Below are the code and all the weights of a small trained network. Each question names an input and a class and asks about switching units off, where a switched-off unit gives its printed mean instead of its output.

import numpy as np


def w(rows, s, z=0):
    codes = np.array(rows[::2]) - 128.0
    scale = np.full(codes.shape[1], s)
    scale[-1] = z or s
    return codes * scale


def norm(h):
    return h / np.sqrt((h * h).mean(-1, keepdims=True) + 1e-5)


def f(y):
    return y / 2 * (1 + np.tanh(0.7978845608 * (y + 0.044715 * y**3)))


def log_softmax(a):
    a = a - a.max(-1, keepdims=True)
    return a - np.log(np.exp(a).sum(-1, keepdims=True))


def net(x, mask):
    res = np.array(x, float).reshape(1, 6) / 4 @ E
    u = 0
    for l in range(2):
        y = f(norm(res) @ A[l][:, :-1].T + A[l][:, -1])
        res = res + np.where(mask[u : u + 9], y, B[l][:, -1]) @ B[l][:, :-1]
        u += 9
    return log_softmax(norm(res)[-1] @ U[:, :-1].T + U[:, -1])


A, B = {}, {}
E = w([
[171,186,188,64,129,89,137],'x0',
[144,82,129,63,99,154,46],'x1',
[138,160,178,168,59,90,94],'x2',
[116,140,147,146,83,122,130],'x3',
[112,80,253,152,137,220,164],'x4',
[101,19,139,128,142,30,196],'x5',
],0.0057)
A[0] = w([
[227,135,10,165,94,55,97,217],'L0N0',
[185,27,98,81,53,144,57,134],'L0N1',
[199,43,124,30,152,100,2,205],'L0N2',
[116,82,33,190,202,206,84,86],'L0N3',
[184,134,188,11,164,78,179,138],'L0N4',
[172,168,74,208,180,62,216,98],'L0N5',
[140,143,163,17,175,166,195,252],'L0N6',
[93,41,133,96,166,32,166,160],'L0N7',
[15,39,99,224,120,139,68,161],'L0N8',
],0.0075,0.0028)
B[0] = w([
[64,58,247,78,134,173,147,255],'L0N0',
[120,146,198,182,247,132,252,204],'L0N1',
[120,182,121,241,90,140,200,254],'L0N2',
[109,232,160,159,70,62,67,201],'L0N3',
[159,200,168,192,52,60,130,203],'L0N4',
[138,166,190,232,137,175,184,188],'L0N5',
[13,119,82,159,95,45,107,221],'L0N6',
[143,25,148,201,46,125,44,217],'L0N7',
[128,213,192,150,44,1,141,211],'L0N8',
],0.0067,0.0059)
A[1] = w([
[126,149,121,242,38,196,148,112],'L1N0',
[110,163,46,197,10,71,123,135],'L1N1',
[148,82,164,253,134,71,128,223],'L1N2',
[77,53,190,116,81,147,109,201],'L1N3',
[42,105,187,199,121,124,226,214],'L1N4',
[164,114,106,158,156,135,129,5],'L1N5',
[176,26,106,126,135,76,163,70],'L1N6',
[121,46,144,189,174,151,37,40],'L1N7',
[133,237,77,118,143,223,56,182],'L1N8',
],0.0068,0.0025)
B[1] = w([
[168,107,2,122,109,154,154,199],'L1N0',
[30,139,221,128,126,131,120,189],'L1N1',
[153,187,75,78,134,199,124,220],'L1N2',
[147,174,87,44,150,85,65,168],'L1N3',
[160,124,83,78,188,164,77,245],'L1N4',
[136,150,80,168,123,185,208,116],'L1N5',
[161,37,119,154,82,42,141,130],'L1N6',
[117,121,165,130,44,158,190,126],'L1N7',
[195,47,54,121,77,51,67,157],'L1N8',
],0.0079,0.013)
U = w([
[180,78,109,163,82,67,107,181],'0',
[127,132,105,32,142,123,128,126],'1',
[105,154,115,96,95,132,153,173],'2',
[106,137,138,129,122,124,109,174],'3',
[99,178,195,204,98,90,150,139],'4',
[183,140,90,185,165,139,214,126],'5',
[89,107,181,130,145,119,249,17],'6',
[108,56,232,178,172,141,190,3],'7',
],0.012,0.0053)

Each question gives the input, the list of numbers given to net, and the class t.
The units are the neurons (one row each of A and B). Each row of codes is followed by its name. A weight is (code - 128) times the scale printed after its matrix; where a second scale follows, it is the last column's (A, B and U).
mask holds one flag per neuron, layer by layer. A switched-off neuron (its flag False) gives its mean, the last column of its row in B, instead of its output. The means were averaged over made-up inputs and are rounded, as every weight is.
A unit's drop is (log p(t) with every unit on - log p(t) with that unit switched off) / (log p(t) with every unit on - log p(t) with every unit switched off).
The circuit of an input: a set's keep is (log p(t) with only the set's units on - log p(t) with every unit switched off) / (log p(t) with every unit on - log p(t) with every unit switched off). Starting from the 12 units with the biggest drops (on a tie, the unit counted first), units are removed one at a time, each time the one whose removal leaves the highest keep (on an exact tie, the one counted first), for as long as the keep stays at least 0.8.
circuit, biggest first: the units of the circuit, biggest drop first
top k neurons: the k neurons with the biggest drops, biggest first
k most important neurons of layer l: the k neurons of layer l with the biggest drops, biggest first
input [3,-4,-1,2,-4,8], class 0: circuit, biggest first : L0N7
input [-3,-7,-6,7,5,1], class 2: top 2 neurons : L0N1; L0N8
input [4,8,-7,-2,2,0], class 5: 2 most important neurons of layer 0 : L0N2; L0N1
input [2,8,4,6,-2,-1], class 5: top 2 neurons : L0N2; L0N1
input [-7,-6,-3,-5,3,-6], class 4: 3 most important neurons of layer 0 : L0N3; L0N8; L0N0
input [3,-7,-2,-1,4,6], class 5: top 2 neurons : L0N5; L1N2
input [2,-2,-5,-8,6,8], class 0: circuit, biggest first : L0N7; L0N0
input [-7,4,6,-6,0,-2], class 4: 2 most important neurons of layer 0 : L0N8; L0N3
input [8,-2,7,-6,-8,-8], class 0: circuit, biggest first : L1N8; L1N2; L0N1
input [-8,1,-3,5,7,8], class 0: circuit, biggest first : L0N7; L0N0
input [4,2,-2,0,-5,-7], class 0: circuit, biggest first : L1N8; L1N2; L0N8
input [3,5,-1,4,7,5], class 1: top 2 neurons : L1N3; L1N2
input [6,-6,-4,-5,-4,6], class 0: 4 most important neurons of layer 0 : L0N7; L0N1; L0N2; L0N3
input [3,-5,8,-5,8,-5], class 1: top neuron : L0N2
input [-6,-8,3,2,6,0], class 5: 2 most important neurons of layer 0 : L0N6; L0N0
input [-5,-1,7,-7,8,-4], class 1: top 2 neurons : L0N2; L0N4
input [8,-5,-1,4,8,-6], class 1: top 3 neurons : L0N8; L0N3; L0N2
input [8,2,-7,1,3,2], class 4: top 2 neurons : L0N4; L1N1
input [-3,-8,5,2,2,8], class 0: circuit, biggest first : L0N7; L0N1
input [-2,-1,-2,0,2,5], class 0: circuit, biggest first : L0N7
input [-8,4,-2,7,-1,-2], class 4: top 2 neurons : L0N8; L0N3
input [-7,6,5,-2,-3,1], class 4: 3 most important neurons of layer 0 : L0N8; L0N3; L0N2
input [3,-3,-2,-6,7,-4], class 1: circuit, biggest first : L0N2; L0N5
input [-4,-7,7,3,-7,-8], class 0: top 2 neurons : L1N8; L0N1
input [-1,8,-3,1,-1,-6], class 5: top 2 neurons : L0N2; L0N1
input [-2,0,4,-6,-8,3], class 1: top 2 neurons : L0N0; L1N3
input [8,0,-5,-1,-5,1], class 4: top 2 neurons : L0N4; L1N1
input [-7,-1,4,-4,-2,4], class 4: 3 most important neurons of layer 0 : L0N8; L0N3; L0N5
input [7,-3,0,-7,7,5], class 1: 3 most important neurons of layer 0 : L0N8; L0N2; L0N3
